Below is a small trained network, with its code and all its weights. Each question gives an input and a class and asks what happens when units are switched off, that is, made to give their printed mean instead of their output.

import numpy as np


def w(rows, s, z=0):
    codes = np.array(rows[::2]) - 128.0
    scale = np.full(codes.shape[1], s)
    scale[-1] = z or s
    return codes * scale


def f(y):
    return y / 2 * (1 + np.tanh(0.7978845608 * (y + 0.044715 * y**3)))


def log_softmax(a):
    a = a - a.max(-1, keepdims=True)
    return a - np.log(np.exp(a).sum(-1, keepdims=True))


def net(x, mask):
    res = np.array(x, float).reshape(1, 3) / 4 @ E
    y = f(res @ A[0][:, :-1].T + A[0][:, -1])
    res = res + np.where(mask, y, B[0][:, -1]) @ B[0][:, :-1]
    return log_softmax(res[-1] @ U[:, :-1].T + U[:, -1])


A, B = {}, {}
E = w([
[220,211,223,89,162,62,89,37,143,53],'x0',
[184,104,100,134,190,254,216,90,41,52],'x1',
[172,61,216,23,43,138,141,137,44,197],'x2',
],0.0064)
A[0] = w([
[47,163,150,134,55,1,29,189,240,214,50],'n0',
[210,211,215,113,192,85,96,28,145,49,241],'n1',
[201,113,111,126,198,231,209,66,36,43,63],'n2',
[110,186,69,211,171,120,84,133,189,74,70],'n3',
[23,33,24,158,103,177,157,250,97,201,255],'n4',
[191,185,203,96,151,107,94,76,148,52,78],'n5',
[216,198,188,105,169,105,112,57,137,71,80],'n6',
[204,75,241,20,44,147,160,127,21,159,114],'n7',
[190,207,172,112,147,64,98,55,127,82,80],'n8',
[138,102,190,51,45,130,129,134,70,161,80],'n9',
[161,94,62,161,202,246,226,119,42,53,105],'n10',
[104,173,83,193,213,138,149,112,180,102,76],'n11',
[113,221,43,233,240,116,120,93,224,36,158],'n12',
[136,71,193,63,36,132,145,159,54,200,81],'n13',
[39,53,1,167,85,189,159,218,108,198,51],'n14',
[47,49,31,183,136,192,160,193,116,165,101],'n15',
[58,183,40,235,191,134,138,140,208,67,106],'n16',
],0.0071,0.0097)
B[0] = w([
[12,44,183,239,139,18,48,99,163,55,187],'n0',
[153,184,179,65,55,169,141,101,167,186,224],'n1',
[39,46,180,226,125,41,67,88,164,80,178],'n2',
[147,115,59,180,223,145,132,223,54,68,155],'n3',
[167,186,175,74,70,159,133,99,152,166,251],'n4',
[111,169,93,136,121,129,218,203,209,29,156],'n5',
[124,173,106,116,95,137,202,193,197,38,160],'n6',
[171,131,81,146,208,176,90,174,44,136,189],'n7',
[96,175,105,154,121,133,214,202,202,21,157],'n8',
[138,128,81,194,202,158,121,222,72,71,153],'n9',
[44,60,191,194,118,52,71,98,152,118,193],'n10',
[136,124,90,198,216,151,144,227,76,52,150],'n11',
[169,140,127,114,179,171,96,138,60,187,209],'n12',
[148,126,66,176,223,166,126,205,69,85,165],'n13',
[130,196,87,125,85,142,218,215,220,4,178],'n14',
[137,180,149,99,81,156,184,155,190,68,180],'n15',
[167,127,99,140,197,158,107,169,56,155,181],'n16',
],0.012,0.016)
U = w([
[156,186,111,100,71,165,233,151,205,95,64],'0',
[194,121,62,148,225,183,93,159,18,134,101],'1',
[20,46,168,191,122,18,47,107,165,106,86],'2',
[213,176,194,37,39,190,72,47,106,228,236],'3',
[96,70,45,88,191,23,235,49,114,143,7],'4',
[68,41,38,84,211,55,238,38,137,153,7],'5',
[154,77,25,108,176,17,251,18,96,105,7],'6',
],0.017,0.016)

Each question gives the input, the list of numbers given to net, and the class t.
The units are the neurons (one row each of A and B). Each row of codes is followed by its name. A weight is (code - 128) times the scale printed after its matrix; where a second scale follows, it is the last column's (A, B and U).
mask holds one flag per neuron, in row order. A switched-off neuron (its flag False) gives its mean, the last column of its row in B, instead of its output. The means were averaged over made-up inputs and are rounded, as every weight is.
A unit's drop is (log p(t) with every unit on - log p(t) with that unit switched off) / (log p(t) with every unit on - log p(t) with every unit switched off).
The circuit of an input: a set's keep is (log p(t) with only the set's units on - log p(t) with every unit switched off) / (log p(t) with every unit on - log p(t) with every unit switched off). Starting from the 12 units with the biggest drops (on a tie, the unit counted first), units are removed one at a time, each time the one whose removal leaves the highest keep (on an exact tie, the one counted first), for as long as the keep stays at least 0.8.
circuit, biggest first: the units of the circuit, biggest drop first
unit that matters most: the unit with the biggest drop
k most important neurons: the k neurons with the biggest drops, biggest first
drop of u: that unit's drop, to one decimal
input [6,-3,-7], class 1: unit that matters most : n12
input [-7,-7,2], class 0: 3 most important neurons : n14; n4; n10
input [1,6,5], class 2: 3 most important neurons : n2; n10; n12
input [-8,-5,-8], class 0: 4 most important neurons : n14; n15; n4; n7
input [-4,6,-7], class 1: 2 most important neurons : n16; n12
input [5,-2,-6], class 1: 2 most important neurons : n12; n3
input [-8,8,-8], class 0: 2 most important neurons : n14; n15
input [1,4,0], class 2: 3 most important neurons : n4; n2; n10
input [-5,6,4], class 2: 3 most important neurons : n10; n2; n1
input [3,2,-2], class 3: 3 most important neurons : n14; n1; n15
input [-3,6,5], class 2: 3 most important neurons : n10; n2; n12
input [8,-8,0], class 0: 3 most important neurons : n1; n8; n5
input [-4,-1,-5], class 1: 2 most important neurons : n16; n1
input [-3,3,4], class 1: circuit, biggest first : n7
input [-8,8,-4], class 0: 4 most important neurons : n14; n15; n4; n0
input [-3,-5,0], class 2: 2 most important neurons : n0; n1
input [5,8,1], class 2: drop of n2 : 0.8
input [5,3,-7], class 1: drop of n12 : 1.2
input [-5,7,6], class 2: drop of n10 : 1.6
input [-5,8,1], class 2: drop of n10 : 0.7
input [0,2,-4], class 1: unit that matters most : n4
